In the rows, 128 means zero.
Each row of numbers stands for one object and depends on some of the facts below. Use the named rows to name the rest.

How the objects are related:
stogazi: Λ bastopul; φ 282
loko: φ 282; Σ kugros
noflok: Λ skepar; φ 282
sorugrar: Λ pezus; φ 282; Σ ribu
plibil: φ 725
drazek: Λ dravodro; φ 282; Σ stumiska
ralan: Λ kifo; φ 725
klustaski: Λ trugrol; φ 282; Σ grafle
pudri: Λ plugosur; φ 282; Σ kegrim
dezas: Λ madavon; φ 725
duge: Λ grokle; φ 282; Σ stugran
ribu: Λ kegrim; φ 282; Σ dretrek
fupuplir: Λ dretra; φ 725; Σ sorugrar
reko: φ 282
brustu: Λ plibil; φ 725; Σ mustar
mirek: Λ bastopul; φ 725; Σ pluri
stugran: Λ skepar; φ 282; Σ zavum
demin: Λ kifo; φ 282; Σ midrum
stasak: Λ madavon; φ 282; Σ klustaski
brefis: Λ gradror; φ 725; Σ sestu
midrum: Λ trugrol; φ 725; Σ dezas
dretrek: Λ gradror; φ 725; Σ skepar
vakil: Λ skepar; φ 725; Σ vekler
brudon: Λ dretra; φ 725
plibrer: Λ skepar; φ 282
mogral: Λ pezus; φ 282
truflak: φ 282
zudreper: Λ pezus; φ 725
rastes: Λ bastopul; φ 282; Σ nonen
kludri: Λ kifo; φ 725; Σ bafazik
midronol: Λ grokle; φ 282; Σ stadir
buskur: Λ stasizu; φ 282; Σ kludri
noplel: Λ grokle; φ 725; Σ midronol
flubibra: Λ stasizu; φ 282
zavum: φ 282; Σ pudri
stumiska: Λ luri; φ 725; Σ putubu
kugros: Λ trulur; φ 282; Σ lanek
kifo: φ 725; Σ rurel
pluri: Λ dretra; φ 725; Σ kepe
stadir: Λ kifo; φ 282; Σ vedre
flotar: Λ dretra; φ 725; Σ trorer
madavon: φ 282; Σ kifo
biklan: Λ dravodro; φ 725
pivam: Λ trulur; φ 725; Σ flasor
grokle: φ 282
diflo: Λ dretra; φ 282
motil: Λ loko; φ 725
livom: Λ bastopul; φ 282; Σ durok
mozi: Λ truflak; φ 282
flasor: Λ dretra; φ 282
flugis: Λ kegrim; φ 282; Σ flomus
stasizu: φ 282
flomus: Λ trulur; φ 725; Σ flutos
durok: Λ pezus; φ 282; Σ doti
flutos: Λ skepar; φ 282; Σ loko
buplor: Λ zavum; φ 282
fotrus: Λ gradror; φ 725; Σ tepeben
sefoston: Λ madavon; φ 282
brofezek: Λ bastopul; φ 282; Σ bruvume
bafazik: Λ tepeben; φ 725
trika: Λ luri; φ 282
rebrafik: Λ zavum; φ 282; Σ pivam
liplis: Λ reko; φ 282; Σ pezus
bidi: Λ pezus; φ 282; Σ brustu
nonen: Λ madavon; φ 725
tega: Λ trulur; φ 282
lanek: Λ pezus; φ 282; Σ stasak
mudrus: Λ gradror; φ 725
fesaros: Λ madavon; φ 725
delel: Λ kifo; φ 282; Σ lifla
flapleflo: φ 282
pezus: φ 725; Σ flapleflo
pliskel: Λ putubu; φ 282
trorer: Λ skepar; φ 725; Σ fupuplir
vedre: Λ plugosur; φ 282; Σ diflo
bastopul: φ 282
dravodro: φ 282
truros: Λ kifo; φ 282
sestu: Λ dretra; φ 282; Σ noplel
luri: φ 282; Σ klopin
trideplin: Λ flapleflo; φ 725; Σ fotrus
febra: Λ trugrol; φ 282
gradror: φ 282; Σ madavon
seni: Λ kifo; φ 282; Σ plibrer
tepeben: φ 282; Σ brafim
brila: Λ tepeben; φ 725
vekler: Λ tepeben; φ 282; Σ trideplin
raskul: Λ reko; φ 725
treskipos: Λ kegrim; φ 725
trulur: φ 725
niru: Λ stasizu; φ 282; Σ demin
treflok: Λ stasizu; φ 725; Σ brofezek
rurel: Λ stasizu; φ 725
sonin: Λ kegrim; φ 282
skonogri: Λ plugosur; φ 282
kegrim: φ 282
kepe: Λ kifo; φ 725; Σ bidi
bruvume: Λ plibil; φ 725; Σ livom
skepar: φ 282; Σ ragrol
trugrol: φ 282; Σ luri
lifla: Λ zavum; φ 725
plugosur: φ 725
putubu: φ 282; Σ duge
grafle: Λ flapleflo; φ 282; Σ vaskom
dretra: φ 282
vaskom: Λ trulur; φ 282; Σ gradror
ragrol: Λ skepar; φ 282; Σ mirek
dristes: Λ tepeben; φ 282
brafim: Λ grokle; φ 725; Σ flugis
klopin: Λ madavon; φ 282; Σ brefis
tiriklo: Λ reko; φ 282
giba: Λ loko; φ 282
mustar: Λ grokle; φ 282; Σ seni
doti: Λ pezus; φ 282

Named rows:
[117 111 137 135 127 105 130 135 130 122 122 107 127 141 134 161 111 149
 147 144 184 134 102 131 100 147 102 147 136 141 123 120 121 131 129 120
  94  98]: fesaros
[138 129 123 127 123 123 129 120 126 129 124 137 134 128 131 126 130 124
 128 127 124 134 128 142 154 118 125 115 121 133 134 141 127 129 125 132
 131 141]: rebrafik
[116 119 133 131 124 123 129 144 128 120 134 119 119 129 128 140 118 140
 135 139 147 123 122 120  95 138 125 154 137 126 125 116 127 130 133 119
 108 107]: lifla
[117 118 134 131 122 118 129 144 127 120 131 117 120 128 130 148 116 139
 140 141 149 124 118 124  94 133 122 152 137 128 125 115 126 130 131 119
 106 106]: rurel
[107 127 175 125 123 156 102 114 106 146 152 165 128 164 131  96 120  93
 105 107 195 124 160  83  89 177 153 166 154 114  95  69 143 111 118 122
 132 122]: kifo
[142 124 134 132 118 117 132 121 122 129 108 136 129 129 135 133 127 110
 128 129 116 135 123 139 155 107 119 111 121 123 134 151 125 126 121 129
 128 143]: kugros
[129 129 116 115 145 134 134 157 144 116 123 125 109 121 101 140 135 125
  99 119  29 138 127 168 120 120 164 143 122 123 136 169 129 125 116 155
 130 145]: flasor
[119 141 136 125 175 144 126 124 148 145 115  91 128 120 126 129 143 127
 121 116 111 129 117 106 120 151 128 102 126 134 115 115 131 115 126 135
 149 122]: kegrim
[134 135 119 122 116 122 127 114 131 124 125 132 136 123 128 129 128 120
 120 131 128 138 134 141 148 131 125 111 115 136 132 134 130 130 124 133
 132 139]: pudri
[120 140 138 127 177 148 127 126 146 147 116  93 127 122 127 125 145 127
 121 113 105 126 117 104 122 146 130 103 128 131 115 116 130 114 127 134
 152 124]: dravodro
[143 127 135 126 113 122 132 123 121 132 114 135 131 120 136 140 124  99
 137 129 106 131 125 145 146  86 129 111 122 126 130 129 129 125 118 132
 139 146]: grafle
[117 112 137 135 127 104 129 134 130 122 122 107 127 139 134 161 111 149
 147 144 185 134 102 131 100 146 102 147 137 142 123 120 122 131 129 120
  93  98]: dezas
[121 114 130 137 107 117 126 121 121 112 121 137 128 149 120 127 120 135
 131 136 166 125 136 113 101 156 117 150 136 112 130 141 120 138 137 121
 116 116]: fotrus
[131 127 114 115 146 136 135 157 144 116 127 126 109 119 101 140 136 126
 101 118  29 139 127 170 121 124 163 145 124 123 137 169 129 126 116 155
 130 146]: diflo
[132 134 124 126 140 126 131 137 135 132 130 121 122 116 135 130 132 134
 117 129 107 135 118 139 154 124 126 118 120 138 133 139 133 123 124 128
 116 131]: buplor
[121 129 123 149  54 139 130 138 141 142 124 121 131 124 114 149 135 113
 197 120 115 100 182  72 108 125 138 119 130  99 110  80 136 143 171 120
 163  84]: pezus
[131 101 121 134 110 129 131 122 122 120 144 133 133 133 124 143 120 129
 165 134 178 124 125 138  99 160 113 159 151 128 132 109 122 142 136 122
 121 123]: noplel

Name these rows:
No name comes twice in this set of rows, the named rows included.
[132 125 129 130 144 108 132 128 137 135 117 108 130 127 142 151 126 143
 130 134 146 146  97 149 159 134 103 111 119 153 131 143 127 123 119 128
 102 122]	sefoston
[143 126 133 127 113 118 133 122 121 131 113 132 133 121 137 145 122 102
 141 130 114 134 121 150 148  88 124 110 121 132 130 128 128 126 118 132
 135 143]	vaskom
[122 116 129 131 103 121 126 123 120 116 130 134 132 140 121 135 116 128
 144 136 164 122 135 123  93 135 125 150 137 121 127 116 122 138 134 124
 125 118]	bruvume
[121 115 130 136 107 120 126 122 121 113 125 137 128 147 120 126 120 133
 133 136 165 124 138 114  99 152 120 151 137 113 129 134 121 137 137 122
 119 117]	trideplin
[147 116 114 129 125 131 133 117 128 132 138 134 136 122 133 132 134 123
 145 124 138 136 121 156 159 145 114 122 133 139 139 133 127 134 126 130
 129 146]	midronol
[138 127 126 134 124 120 130 117 126 125 112 140 128 137 129 115 134 125
 112 127 123 136 131 129 161 139 117 114 120 120 137 169 125 128 127 127
 123 140]	flugis
[137 132 121 125 121 123 128 117 127 127 125 136 134 126 129 126 130 122
 125 128 124 135 130 141 152 121 125 114 120 133 133 139 129 130 124 132
 132 140]	drazek
[128 133 134 128 160 145 125 108 137 144 113 109 140 133 122 122 143 116
 134 110 125 125 126 111 121 145 127 101 132 127 117 116 125 123 128 138
 165 134]	trugrol
[142 123 118 128 124 130 131 119 127 131 132 136 134 124 131 127 133 123
 134 125 127 134 125 148 156 131 121 120 127 134 136 136 128 131 125 131
 131 144]	vedre
[138 151 105 120 160 135 130 119 102 118 146 140 137 105 142  67 132 158
 101 139 120 106 119 129 151  55 131 115 121 129 152 139 118 132 125 116
 146 165]	ragrol

Now the same objects, written a new way:
Known rows:
[139 153 145 165 166 161 131 153  80 151 140  90  90 173  78 143  66  75
 162 142  82  88 167  93 144  90  90  90 113 161 175 152]: kepe
[125 153 123 122 157 158  88 170 131 144  98 141 122 187  77 144  73  87
  76 159 184 120 160 158 160 121  97 118 121 157 123 109]: treflok
[155 132 116 157  90  98 153 142 131 147 128 139 145 106 164 143 154 118
 159 150 120  96  93 156  99 144 125 146 130  86  91 104]: niru
[102 153 123 121 151  73 115 128  91 118  96 117 181 104 172 133 145 153
 103 119  98 133 113 118  87 125 117  96 114  89 113 139]: vedre
[ 71 149  92 156 159 160  81 111 163 103 182 143 101 144  79 148 103 124
 116 160 175  97 167 156 153 176  92 112 146 157 180 124]: brafim
[144 125 119 154  98 102 156 148 121 134 114 137 148 113 157 134 150 126
 153 132 115 111 100 141  97 135 132 137 141  91  93 122]: liplis
[ 59 172 172 161 140 140 168  95 117 123  87 172 102 140 160 158 153 141
 167 133  86 152 112 106 153 116 163 161 151 131  91 148]: sorugrar
[ 58 106 149 164 143 145 166  86 162 121  94 170 134 125 172 115  98 166
 150 176  89 159  97 137 159 145 170 178 161 107  97 142]: lanek
[155 154 183 168  97 124 135 173  86  86 128 166 166 106 118 169 156 133
 101  80  92 105  87  63  85  95 151 180 170 131 154 108]: plibrer
[161  86 137  72  95 116 146  94 150 114 120 146  97 106 176  77 156 158
 123  81 144 186 147 149 139 133 152 133  93 142 100 117]: bastopul
[160  86 149  72 109 108 159  88 149 107 130 151  90 104 175  77 150 160
 101  80 126 186 135 135 136 115 162 147  87 149 101 138]: truflak
[134 120 121 149  98 103 157 148 120 126 109 133 152 115 156 128 146 131
 151 122 112 123 105 128  97 134 135 128 147  98  98 127]: giba
[ 59 143 136 160 152 124 168  91 141 144  88 169 117 144 162 148 149 145
 148 167  87 148  96 145 143 124 173 180 120  89  87 149]: mogral
[157 126 166  68 162  69 169  85 123 124 152  69  89  95  85  73 131 177
 154  80 188 136  66  82  85 134 185 118 153 156  87 160]: dretra
[137 159 108 129 166 162  78 120 144 146 141 138 104 149  78 159 116  97
 113 165 150  95 151 153 163 122 102 126 105 159 163 136]: biklan
[137 159 110 131 165 160  78 122 145 144 139 135 106 150  78 157 117  96
 115 164 155  93 149 154 164 121 102 128 107 158 164 136]: raskul
[158 102 122  68 165 161  74  84 163 130 158 149  90 131  81  86 140 119
  85  90 174 183 167 161 176 122 110 131  74 161 170 129]: trulur

Which object is each row?
No name comes twice in this set of rows, the named rows included.
[134 103 150 167 100  96 167 171  71 135 118  86  93 142 165 107  93  77
 165 104  86 102 154  76  86  94  92  90 146 147 105 150]	seni
[ 59 173 121 148 175 165 132  85 157 162  93 172  94 178  78 167 125 105
 110 177  95 104 142 158 177 113 135 180  84 157 129 154]	zudreper
[114 101 148 169  98 120 145 165 154  82 186 163 175 100 146 140 134 164
  72  95 102 108 104  65  82 123 143 186 172 100 171 103]	flutos
[ 78 123  93 164  94  98 160 144 155  95 160 143 128 113 163 119 147 156
 149 103 140 126 154 133  87 176 109 116 161  88 112 122]	vekler
[128 160 134 110 131  75 165 135 104 145 126  77  98  97  92  96 137 176
 163 142 178  86  68 110  83 142 163 122 162 106  87 153]	flasor
[ 81  96 122 155  88 129 151 134 161 101 151 121 174 106 173 106 102 159
 155 152 117 139 126 127 112 170 118 114 170 106 125  94]	kugros
[154 162 187 168  94 128 136 175  82  83 117 167 159 105 116 168 155 131
 123  80  90 106  94  63  88  95 144 177 171 139 160 106]	ragrol
[159  82 157 132 171 156 161  96 125 169 188  69  89 166 116  75  57  74
  76 151  85 158 167 121 163  90  89  90  72 163 180 156]	kifo
[ 61 139 158  80 176 164 164  78 164 164  88 170  91 178  86 102 148 140
  76 165  87 185 149 162 178  99 181 191  70 162 102 156]	pezus
[129 160 109 170 167 159  76 149 158  86 187 166 108 131  76 171 140 119
  70 107 153  88 157  74 109 113 100 188 158 157 185 129]	vakil
[155  83 143  81 102 125 160  86 165  92 174 149  93 100 177  75 125 172
 101  80 129 186 154 126 141 151 146 137 136 151 133 127]	loko

The same objects again, as new rows of numbers:
Known rows:
[ 95  74  93 152 186  89 100 123 132 213 142 142  88 136 164 126 141  80
 149 171 152  56  65 146 165 118 103 125  76 168 115  70 173 148 127 102
 137 126 124]: kepe
[128 131 130 108 126  93 123 138 172 145 155 156 132 102 157 157 107 110
 139 180 138 107  99 189 184  75 100 116 108 138 144 105 136 121 152 131
 152 118 136]: grokle
[103 138 112 117 127 102 107 126 163 162 152 167 117 111 168 159 130 123
 133 169 145 108  93 146 175 103 111  98 104 138 109  80 155 143 144 137
 129 101 112]: ribu
[112 123  88 101 115 102 115 115 167 120 133 115 107 147 195 166 108 134
 130 231 134  72 110 129 211 117  83  96  91 140 108 114 139 141 129 155
 100 105 131]: durok
[ 76  94 109 116 144 127  99 102 159 165 140 149  88 102 164 144 110 109
 175 192 131  74  76 145 189  93 101 113  85 162 109  79 144 158 160 104
 156 106 118]: brefis
[ 86 105 119 132 158 113 110 105 163 160 131 158  91 102 174 141 106 103
 164 189 129  90  80 144 190  96 108 105  61 167 104  83 144 151 153 106
 152 115 120]: bafazik
[ 93 132 110 110 119  98 109 123 170 159 144 158 119 103 173 151 116 125
 141 175 144 110  99 148 180  95 101 101 105 153 110  82 151 138 145 143
 131 114 123]: buplor
[ 92 131 110 111 120  98 110 122 169 158 145 158 119 102 174 151 116 124
 141 174 144 110  99 149 180  95 100 102 106 151 111  83 152 137 145 142
 132 114 124]: giba
[ 80 125 125 108 124 107 116 108 173 162 145 162 130  93 178 149 134 124
 149 179 151 122  92 156 182 107 101  86 114 144 107  96 160 135 146 146
 134 116 138]: duge
[ 92  96  85 126 140  70 101 138 148 209 145 139 116 129 171 127 131 103
 137 157 161  84  92 153 162 106  86 121 118 177 121  74 177 130 119 145
 120 141 139]: delel
[ 84 123 118 111 126 105 116 112 173 160 145 159 128  95 177 148 130 119
 145 178 152 118  94 155 183 106  96  93 114 142 111  96 156 133 145 148
 133 116 136]: drazek
[ 81 125 103  94 102 112  98 120 167 164 152 155 116 103 163 154 119 133
 155 175 141  98  94 150 179  89  96 104 126 155 112  80 152 147 151 139
 136 106 120]: midronol
[ 77  95 128 132 166 119 118  91 165 162 133 156 101  94 177 138 124  99
 167 197 141  96  74 151 192 110 104  99  71 150 107  94 149 146 153 111
 153 116 136]: stumiska
[119 121 137 110 134 100 130 126 176 147 156 154 141  96 160 154 123 104
 142 186 148 114  93 195 186  86  93 111 117 124 144 119 140 115 151 137
 153 120 149]: kegrim
[120 118 136 110 137 100 131 125 177 147 157 152 142  95 160 153 122 100
 141 186 149 114  93 196 187  87  91 113 119 123 145 120 140 114 151 139
 154 121 150]: putubu
[122  99 134 130 167 108 124 120 166 146 144 150 104 100 157 147 100  85
 158 198 128  82  80 185 193  79 103 128  67 144 142 104 127 131 160  96
 172 118 133]: plibil
[132 137 123  94 140  85 131 131 174 142 156 144 132  95 157 160 107 116
 142 179 145  99 109 187 178  82 103 130 103 127 147  91 143 116 158 122
 148 126 143]: loko

Rows to name:
No name comes twice in this set of rows, the named rows included.
[133 133 133  91 140  85 130 135 170 141 155 149 124  92 163 163 107 110
 141 175 147 104 111 185 188  89 103 128 108 135 153  89 142 126 160 127
 148 126 145]	tepeben
[ 92 146 108  93 125  91 116 113 171 158 146 152 121  96 173 154 119 139
 149 173 146 107 106 146 170  99 111 103  97 148 108  68 163 136 151 128
 129 120 131]	kugros
[110 124  82  99 130 101 121 106 172 124 142 114 108 147 186 174 111 121
 135 203 132  77 115 137 208 117  73  93  97 147  95 118 139 140 133 152
 102 105 122]	mogral
[ 74  97 112 114 141 127  98 101 159 166 139 152  88 103 164 144 111 111
 177 192 129  75  75 145 188  93 103 110  85 165 108  78 144 160 161 103
 157 106 119]	noplel
[ 84  68  93 148 178  84 101 121 141 209 133 136  89 126 170 117 122  81
 158 172 148  63  72 149 170 108  92 126  76 189 115  73 169 143 128 109
 140 141 136]	kludri
[119 103 138 127 165 108 122 119 165 147 144 153 104 100 157 148 100  89
 162 198 125  85  79 185 192  79 107 123  66 147 140 102 129 133 161  95
 172 118 133]	trulur
[ 90 107 125 112 170 106 117 101 158 154 132 154  83  89 180 149 111 106
 168 186 140  87  91 140 194 112 116 114  64 163 114  65 152 159 162 100
 147 120 131]	fotrus
[ 87 114 123 110 168 106 117  97 161 158 132 153  88  91 177 147 111 114
 171 188 137  86  89 141 187 109 120 110  59 161 110  64 155 155 162  94
 147 120 131]	flomus
[ 80 119 108 125 157 111 113  93 167 161 135 152 101 102 168 139 111 122
 170 196 128  84  81 144 171  92 114 106  52 156  97  75 153 140 154  90
 151 119 122]	rurel
[121 126 120 114 148  96 116 124 161 145 137 156 142  64 154 155 103 111
 112 170 155 102 100 175 210  57 101 150 116 111 119  93 121 112 155 150
 167 108 133]	dretra
[ 95 110 120 137 165 117 109 108 154 163 140 164  90 110 168 150 124 102
 154 187 133  84  73 141 184 107 119 104  62 147 105  79 148 156 152  99
 149 101 110]	dretrek
[ 78 121 140 122 144 109 105 106 162 168 133 179  94  98 171 145 105 114
 177 180 114 104  76 154 184  86 127  79  54 196  98  80 152 160 154  97
 158 118 121]	dezas
[ 76 102 108 138 184 118 100  84 147 158 107 159 106  51 170 140 104 110
 132 178 152  83  81 126 222  75 113 144  72 132  74  65 128 142 158 128
 171 100 117]	brudon

The same objects again, as new rows of numbers:
Named rows:
[105 134 141 127 121 146 136 158 148 116 143 143 118 179 136 144 110 116
 116 125 125 199 123 123 141 136 108 133 127 133 117 148 137 126 200 150
 145]: loko
[134 113 123 138 179 126 116 129 109 148 125 114 122 120 137  96 109 138
 111 154 135 111 124 134 142 153 132 135 116 129 114 117 131 121 128 160
 118]: fotrus
[106 175 123 133 144 123 133 117 159 116 137  85 158 116 135 115 143 116
 160 125 121 109 124 124 133 133 105 133 134 134 171 148 188 149 119 111
 156]: stadir
[107 113 125 111 121 125 142 112 120 128 142  99 132 117 136 152 125 113
 138 124 124 115 123 127 136 136 105 136 119 120 134 143 158 121 118 109
 132]: vedre
[147 110 123 138 122 125 115 110 109 177 124 104 120 117 134  97 103 119
 131 136 144 111 127 138 138 139 141 137 113 144 130 118 130 143 136 142
 118]: dretrek
[106 124 152 119 119 130 136 154 160 119 149 137 118 162 135 159 103 112
 117 125 123 188 122 114 140 135 117 135 123 143 114 150 143 133 191 133
 145]: stasizu
[139 111 124 113 135 122 122 110 108 122 122 133 117 117 139  94 117 121
 141 126 144 109 149 177 170 144 128 136 123 118 133 188 129 170 130 112
 114]: pluri
[105 120 151 104 119 123 138 140 125 114 125 164 117 169 140 129 130 113
 127 125 120 171 124 161 190 140 107 133 148 116 135 252 131 151 209 110
 117]: dretra
[106 133 151 118 120 131 138 152 156 118 151 136 118 164 134 155 103 112
 117 125 122 190 123 119 139 135 115 135 127 142 115 161 142 140 198 133
 144]: dravodro
[127 111 127 128 167 124 115 114 111 168 132 111 128 118 132  99 103 126
 125 125 135 110 121 159 139 135 134 141 112 137 125 128 142 140 118 140
 116]: brefis
[132 112 123 145 170 125 115 127 110 147 125 116 120 124 136  96 114 141
 112 144 148 112 123 139 140 156 137 135 113 131 114 115 131 122 121 163
 117]: flomus
[108 113 123 122 131 130 143 126 113 118 132 104 126 118 158 129 137 124
 116 133 131 116 145 112 137 155 105 134 134 118 124 119 142 119 122 111
 143]: flugis
[107 194 123 132 130 125 147 126 157 115 126  87 136 114 137 101 139 113
 160 126 123 110 165 113 133 133 105 133 140 145 153 123 176 167 118 112
 150]: seni
[139 112 124 139 150 125 115 116 110 162 126 108 125 117 135  97 109 118
 113 137 135 111 123 144 140 138 146 137 113 143 121 117 131 137 119 146
 117]: midrum
[108 118 125 144 122 144 156 111 107 118 178  78 183 112 138 127 129 109
 122 125 122 135 164 144 136 134 104 133 141 119 126 147 147 121 137 110
 119]: noflok
[106 114 155 138 117 133 116 157 189 131 133 144 116 169 134 165 105 118
 127 124 160 189 121 114 139 136 136 135 112 155 114 115 148 121 166 143
 144]: madavon
[113 114 124 120 120 125 134 114 117 128 134  98 124 116 142 140 131 113
 127 126 132 115 135 113 137 140 107 135 123 120 127 120 145 120 118 110
 135]: tega

Name these rows:
No name comes twice in this set of rows, the named rows included.
[111 112 125 124 119 125 127 122 139 144 128 101 119 116 150 151 123 117
 125 126 149 114 125 112 137 143 108 135 113 127 116 114 153 119 117 110
 143]	sefoston
[106 120 152 145 119 166 170 146 109 119 192  80 158 118 133 146 102 108
 132 124 121 218 162 146 138 131 105 133 148 142 117 189 136 156 237 138
 136]	skepar
[107 110 130 115 121 124 134 121 145 151 136 103 120 116 137 168 115 121
 137 125 144 113 122 113 136 136 106 136 112 122 121 116 169 119 117 110
 143]	klopin
[109 119 141 150 128 148 143 107 107 116 182  78 187 111 138 126 120 107
 113 126 120 132 153 140 137 134 106 134 144 119 115 126 147 122 148 108
 118]	stugran
[108 127 125 134 124 150 176 118 108 117 173  77 167 112 138 120 116 109
 135 123 132 135 188 143 137 132 104 132 138 123 115 140 152 137 126 110
 117]	plibrer

